Here is a tiny trained network, its code and every weight. The questions are about switching its units off for an input and a class, where a switched-off unit gives its printed mean instead of its output.

import numpy as np


def w(rows, s, z=0):
    codes = np.array(rows[::2]) - 128.0
    scale = np.full(codes.shape[1], s)
    scale[-1] = z or s
    return codes * scale


def norm(h):
    return h / np.sqrt((h * h).mean(-1, keepdims=True) + 1e-5)


def f(y):
    return np.maximum(y, 0)


def log_softmax(a):
    a = a - a.max(-1, keepdims=True)
    return a - np.log(np.exp(a).sum(-1, keepdims=True))


def net(x, mask):
    res = np.array(x, float).reshape(1, 7) / 4 @ E
    u = 0
    for l in range(3):
        y = f(norm(res) @ A[l][:, :-1].T + A[l][:, -1])
        res = res + np.where(mask[u : u + 12], y, B[l][:, -1]) @ B[l][:, :-1]
        u += 12
    return log_softmax(norm(res)[-1] @ U[:, :-1].T + U[:, -1])


A, B = {}, {}
E = w([
[125,159,126,249,128],'x0',
[115,154,97,79,173],'x1',
[93,112,154,129,140],'x2',
[126,198,216,115,67],'x3',
[3,86,80,170,90],'x4',
[159,59,113,130,31],'x5',
[132,150,193,144,105],'x6',
],0.0032)
A[0] = w([
[163,171,135,169,148,100],'L0N1',
[111,233,159,126,66,132],'L0N2',
[168,135,121,91,101,7],'L0N3',
[126,199,152,117,202,149],'L0N4',
[128,30,77,116,142,82],'L0N5',
[133,107,43,122,218,172],'L0N6',
[200,85,130,103,156,166],'L0N7',
[148,137,166,83,119,148],'L0N8',
[109,2,113,138,147,27],'L0N9',
[87,78,93,146,108,179],'L0N10',
[162,111,91,97,127,70],'L0N11',
[172,124,83,101,92,85],'L0N12',
],0.0063,0.0019)
B[0] = w([
[175,39,182,141,139,182],'L0N1',
[152,81,110,164,189,242],'L0N2',
[125,159,121,163,60,153],'L0N3',
[144,118,147,73,155,232],'L0N4',
[199,62,150,174,193,218],'L0N5',
[106,104,152,146,64,255],'L0N6',
[75,94,121,116,80,217],'L0N7',
[151,254,74,92,127,198],'L0N8',
[194,60,164,135,207,207],'L0N9',
[123,200,157,96,155,229],'L0N10',
[92,134,137,224,112,167],'L0N11',
[165,149,49,154,105,173],'L0N12',
],0.0043,0.0032)
A[1] = w([
[194,50,121,149,179,183],'L1N1',
[162,125,98,178,186,142],'L1N2',
[84,82,150,137,254,254],'L1N3',
[29,157,114,139,128,59],'L1N4',
[170,63,105,113,132,90],'L1N5',
[107,125,217,162,86,138],'L1N6',
[107,48,155,65,97,135],'L1N7',
[169,127,53,162,92,160],'L1N8',
[202,149,76,103,75,141],'L1N9',
[122,62,96,107,140,127],'L1N10',
[125,138,172,37,168,154],'L1N11',
[113,75,100,52,106,150],'L1N12',
],0.0062,0.0027)
B[1] = w([
[85,152,200,128,100,239],'L1N1',
[125,129,159,77,173,189],'L1N2',
[109,108,145,123,64,254],'L1N3',
[61,142,71,124,161,148],'L1N4',
[83,116,126,134,202,173],'L1N5',
[174,113,3,230,133,178],'L1N6',
[138,135,129,181,132,172],'L1N7',
[143,114,139,66,74,180],'L1N8',
[76,77,123,39,162,181],'L1N9',
[167,69,223,164,153,171],'L1N10',
[119,227,131,158,76,191],'L1N11',
[171,84,161,200,132,173],'L1N12',
],0.0051,0.0053)
A[2] = w([
[228,169,123,115,148,161],'L2N1',
[82,68,188,83,169,117],'L2N2',
[86,182,207,97,97,242],'L2N3',
[124,213,96,51,177,4],'L2N4',
[72,108,131,151,250,250],'L2N5',
[116,126,135,152,58,228],'L2N6',
[87,82,99,75,108,118],'L2N7',
[229,161,158,121,122,190],'L2N8',
[92,2,71,137,212,163],'L2N9',
[216,55,159,153,198,106],'L2N10',
[77,110,45,216,94,126],'L2N11',
[73,185,143,108,83,157],'L2N12',
],0.0058,0.0014)
B[2] = w([
[58,50,119,184,137,191],'L2N1',
[180,106,133,254,105,230],'L2N2',
[193,120,72,156,117,255],'L2N3',
[203,154,195,149,134,177],'L2N4',
[56,71,165,113,64,208],'L2N5',
[198,127,61,112,148,216],'L2N6',
[143,135,137,122,54,161],'L2N7',
[90,51,101,139,126,220],'L2N8',
[124,197,224,89,105,229],'L2N9',
[51,132,160,163,92,238],'L2N10',
[155,126,83,110,219,213],'L2N11',
[122,228,96,103,225,195],'L2N12',
],0.0048,0.0036)
U = w([
[163,134,50,207,134,125],'0',
[7,171,66,105,185,2],'1',
[89,50,238,172,96,241],'2',
[184,234,168,63,153,127],'3',
[147,89,83,25,36,51],'4',
],0.012,0.0021)

Each question gives the input, the list of numbers given to net, and the class t.
The units are the neurons (one row each of A and B). Each row of codes is followed by its name. A weight is (code - 128) times the scale printed after its matrix; where a second scale follows, it is the last column's (A, B and U).
mask holds one flag per neuron, layer by layer. A switched-off neuron (its flag False) gives its mean, the last column of its row in B, instead of its output. The means were averaged over made-up inputs and are rounded, as every weight is.
A unit's drop is (log p(t) with every unit on - log p(t) with that unit switched off) / (log p(t) with every unit on - log p(t) with every unit switched off).
The circuit of an input: a set's keep is (log p(t) with only the set's units on - log p(t) with every unit switched off) / (log p(t) with every unit on - log p(t) with every unit switched off). Starting from the 12 units with the biggest drops (on a tie, the unit counted first), units are removed one at a time, each time the one whose removal leaves the highest keep (on an exact tie, the one counted first), for as long as the keep stays at least 0.8.
circuit, biggest first: the units of the circuit, biggest drop first
top k neurons: the k neurons with the biggest drops, biggest first
drop of u: that unit's drop, to one decimal
input [-3,6,5,3,-2,1,-2], class 3: top 2 neurons => (L0N8; L2N4)
input [-6,-2,4,7,0,4,-3], class 3: circuit, biggest first => (L0N8; L2N12)
input [-8,-7,-8,7,3,0,4], class 0: circuit, biggest first => (L1N6; L1N3; L2N9; L1N1)
input [0,-7,-7,2,3,-5,2], class 0: circuit, biggest first => (L1N6)
input [5,8,7,3,-2,1,-4], class 3: top 3 neurons => (L1N11; L0N5; L0N4)
input [-5,-7,3,0,-5,1,3], class 4: top 4 neurons => (L0N8; L1N9; L2N2; L0N10)
input [8,8,7,-8,4,-3,4], class 2: circuit, biggest first => (L2N5; L2N9)
input [-3,-6,8,0,2,-8,2], class 3: top 2 neurons => (L1N11; L2N12)
input [-4,-5,0,4,3,1,-5], class 0: top 2 neurons => (L0N10; L1N11)
input [2,2,-2,-2,-8,0,-2], class 2: top 4 neurons => (L0N1; L0N10; L1N3; L2N2)
input [8,3,2,-3,5,-7,6], class 1: top 2 neurons => (L0N5; L0N9)
input [-3,8,8,2,2,-5,2], class 3: top 2 neurons => (L2N4; L0N4)
input [3,-4,-2,2,-6,3,-5], class 4: top 3 neurons => (L1N8; L0N5; L0N9)
input [-2,7,0,0,-1,2,6], class 3: circuit, biggest first => (L0N8)
input [-6,1,-7,7,6,0,2], class 3: top 2 neurons => (L0N8; L0N6)
input [-7,-1,-1,3,-6,5,4], class 4: drop of L2N8 => 0.1
input [-1,6,-1,3,3,7,3], class 4: drop of L0N9 => 0.2
input [6,-7,3,8,-2,2,-2], class 0: drop of L1N6 => 0.4
